Below is a small trained network, with its code and all its weights. Each question gives an input and a class and asks what happens when units are switched off, that is, made to give their printed mean instead of their output.

import numpy as np


def w(rows, s, z=0):
    codes = np.array(rows[::2]) - 128.0
    scale = np.full(codes.shape[1], s)
    scale[-1] = z or s
    return codes * scale


def f(y):
    return y / 2 * (1 + np.tanh(0.7978845608 * (y + 0.044715 * y**3)))


def log_softmax(a):
    a = a - a.max(-1, keepdims=True)
    return a - np.log(np.exp(a).sum(-1, keepdims=True))


def net(x, mask):
    res = np.array(x, float).reshape(1, 6) / 4 @ E
    y = f(res @ A[0][:, :-1].T + A[0][:, -1])
    res = res + np.where(mask, y, B[0][:, -1]) @ B[0][:, :-1]
    return log_softmax(res[-1] @ U[:, :-1].T + U[:, -1])


A, B = {}, {}
E = w([
[130,126,128,127],'x0',
[238,96,57,191],'x1',
[114,255,76,122],'x2',
[241,163,206,65],'x3',
[126,128,129,130],'x4',
[127,130,128,129],'x5',
],0.006)
A[0] = w([
[182,106,50,118,52],'n1',
[117,125,108,99,100],'n2',
[92,120,126,180,67],'n3',
[73,112,71,152,86],'n4',
[126,124,118,121,169],'n5',
[79,79,68,104,84],'n6',
[131,168,110,150,29],'n7',
[191,85,92,178,116],'n8',
[170,109,88,186,48],'n9',
[133,173,69,92,54],'n10',
[120,181,61,91,97],'n11',
[131,35,169,149,43],'n12',
[97,67,140,79,77],'n13',
[153,131,145,128,52],'n14',
[166,160,48,174,145],'n15',
[174,158,179,136,84],'n16',
[135,136,172,129,38],'n17',
[127,156,97,121,34],'n18',
[27,119,155,96,78],'n19',
[96,129,133,198,207],'n20',
[160,144,186,131,180],'n21',
[89,108,93,137,56],'n22',
[163,130,154,82,53],'n23',
[76,135,183,80,148],'n24',
[175,140,151,129,72],'n25',
[118,169,91,129,65],'n26',
[131,77,158,158,64],'n27',
[76,123,133,190,158],'n28',
[122,165,140,172,45],'n29',
[83,110,108,181,82],'n30',
[69,83,93,174,83],'n31',
[143,119,130,93,48],'n32',
[70,97,88,164,72],'n33',
[167,135,130,212,80],'n34',
[118,246,106,185,134],'n35',
[107,127,140,122,2],'n36',
[130,33,151,119,61],'n37',
[169,113,120,208,104],'n38',
[120,60,137,95,47],'n39',
[83,113,104,211,76],'n40',
[118,153,103,147,57],'n41',
[68,145,146,68,116],'n42',
[137,191,92,123,32],'n43',
[163,123,128,51,57],'n44',
[84,119,97,173,66],'n45',
[130,34,152,104,65],'n46',
[121,19,149,147,97],'n47',
],0.012,0.006)
B[0] = w([
[77,192,69,26,152],'n1',
[120,101,87,103,114],'n2',
[150,182,152,82,135],'n3',
[203,143,185,67,192],'n4',
[168,92,117,163,163],'n5',
[197,164,168,84,172],'n6',
[38,254,150,134,109],'n7',
[89,133,37,78,211],'n8',
[68,173,60,95,155],'n9',
[111,166,161,129,138],'n10',
[56,154,215,214,173],'n11',
[52,191,195,214,183],'n12',
[88,153,87,138,158],'n13',
[123,205,141,40,105],'n14',
[75,83,104,143,240],'n15',
[171,140,173,70,159],'n16',
[130,165,128,24,106],'n17',
[50,203,118,139,106],'n18',
[83,114,55,83,219],'n19',
[181,114,123,158,237],'n20',
[212,108,128,96,217],'n21',
[154,194,170,59,135],'n22',
[202,210,170,51,137],'n23',
[131,102,24,82,234],'n24',
[178,174,125,39,135],'n25',
[76,174,183,144,130],'n26',
[90,202,169,161,138],'n27',
[184,120,120,107,212],'n28',
[43,180,129,120,101],'n29',
[198,146,149,62,170],'n30',
[198,126,155,72,210],'n31',
[117,214,132,44,101],'n32',
[199,145,137,73,190],'n33',
[57,119,93,59,146],'n34',
[82,108,221,205,253],'n35',
[74,222,141,86,94],'n36',
[54,195,182,208,184],'n37',
[99,124,92,90,173],'n38',
[36,183,100,151,137],'n39',
[205,139,148,49,190],'n40',
[86,195,151,127,114],'n41',
[98,119,47,102,199],'n42',
[55,179,225,111,137],'n43',
[203,201,169,31,136],'n44',
[212,177,188,68,159],'n45',
[85,215,195,154,184],'n46',
[62,157,148,216,231],'n47',
],0.0083,0.0043)
U = w([
[254,196,194,33,48],'0',
[44,210,206,179,85],'1',
[161,52,112,134,253],'2',
[59,124,21,35,50],'3',
[174,51,139,146,207],'4',
[165,45,141,131,207],'5',
],0.0071,0.0077)

Each question gives the input, the list of numbers given to net, and the class t.
The units are the neurons (one row each of A and B). Each row of codes is followed by its name. A weight is (code - 128) times the scale printed after its matrix; where a second scale follows, it is the last column's (A, B and U).
mask holds one flag per neuron, in row order. A switched-off neuron (its flag False) gives its mean, the last column of its row in B, instead of its output. The means were averaged over made-up inputs and are rounded, as every weight is.
A unit's drop is (log p(t) with every unit on - log p(t) with that unit switched off) / (log p(t) with every unit on - log p(t) with every unit switched off).
The circuit of an input: a set's keep is (log p(t) with only the set's units on - log p(t) with every unit switched off) / (log p(t) with every unit on - log p(t) with every unit switched off). Starting from the 12 units with the biggest drops (on a tie, the unit counted first), units are removed one at a time, each time the one whose removal leaves the highest keep (on an exact tie, the one counted first), for as long as the keep stays at least 0.8.
circuit, biggest first: the units of the circuit, biggest drop first
most important unit: the unit with the biggest drop
k most important neurons: the k neurons with the biggest drops, biggest first
drop of u: that unit's drop, to one decimal
input [-4,8,8,-4,-6,8], class 1: circuit, biggest first : (n35 n11)
input [-3,2,6,-6,-6,1], class 0: circuit, biggest first : (n4 n45)
input [-6,-8,7,5,-5,-7], class 3: circuit, biggest first : (n24)
input [0,-3,-6,7,-3,-6], class 0: circuit, biggest first : (n23 n44)
input [-2,-7,4,3,3,-2], class 3: circuit, biggest first : (n24 n42)
input [-7,-2,-8,-7,-2,5], class 1: 3 most important neurons : (n47 n12 n37)
input [-3,-8,-6,0,1,-5], class 3: circuit, biggest first : (n24 n19)
input [1,-8,-6,-5,-3,-2], class 3: 3 most important neurons : (n19 n24 n42)
input [6,7,4,3,-3,1], class 3: 2 most important neurons : (n1 n8)
input [-1,7,0,-6,-4,5], class 3: 2 most important neurons : (n8 n9)
input [-1,-8,3,-4,-2,4], class 3: 2 most important neurons : (n19 n42)
input [-7,-8,-5,-6,-4,-2], class 3: drop of n24 : 0.3
input [-8,2,3,-8,7,1], class 0: drop of n35 : 0.0
input [7,8,-5,1,4,-5], class 3: most important unit : n8
input [6,-8,-4,1,-2,0], class 3: drop of n24 : 0.2
input [3,-2,2,-5,-4,-3], class 0: drop of n16 : -0.1
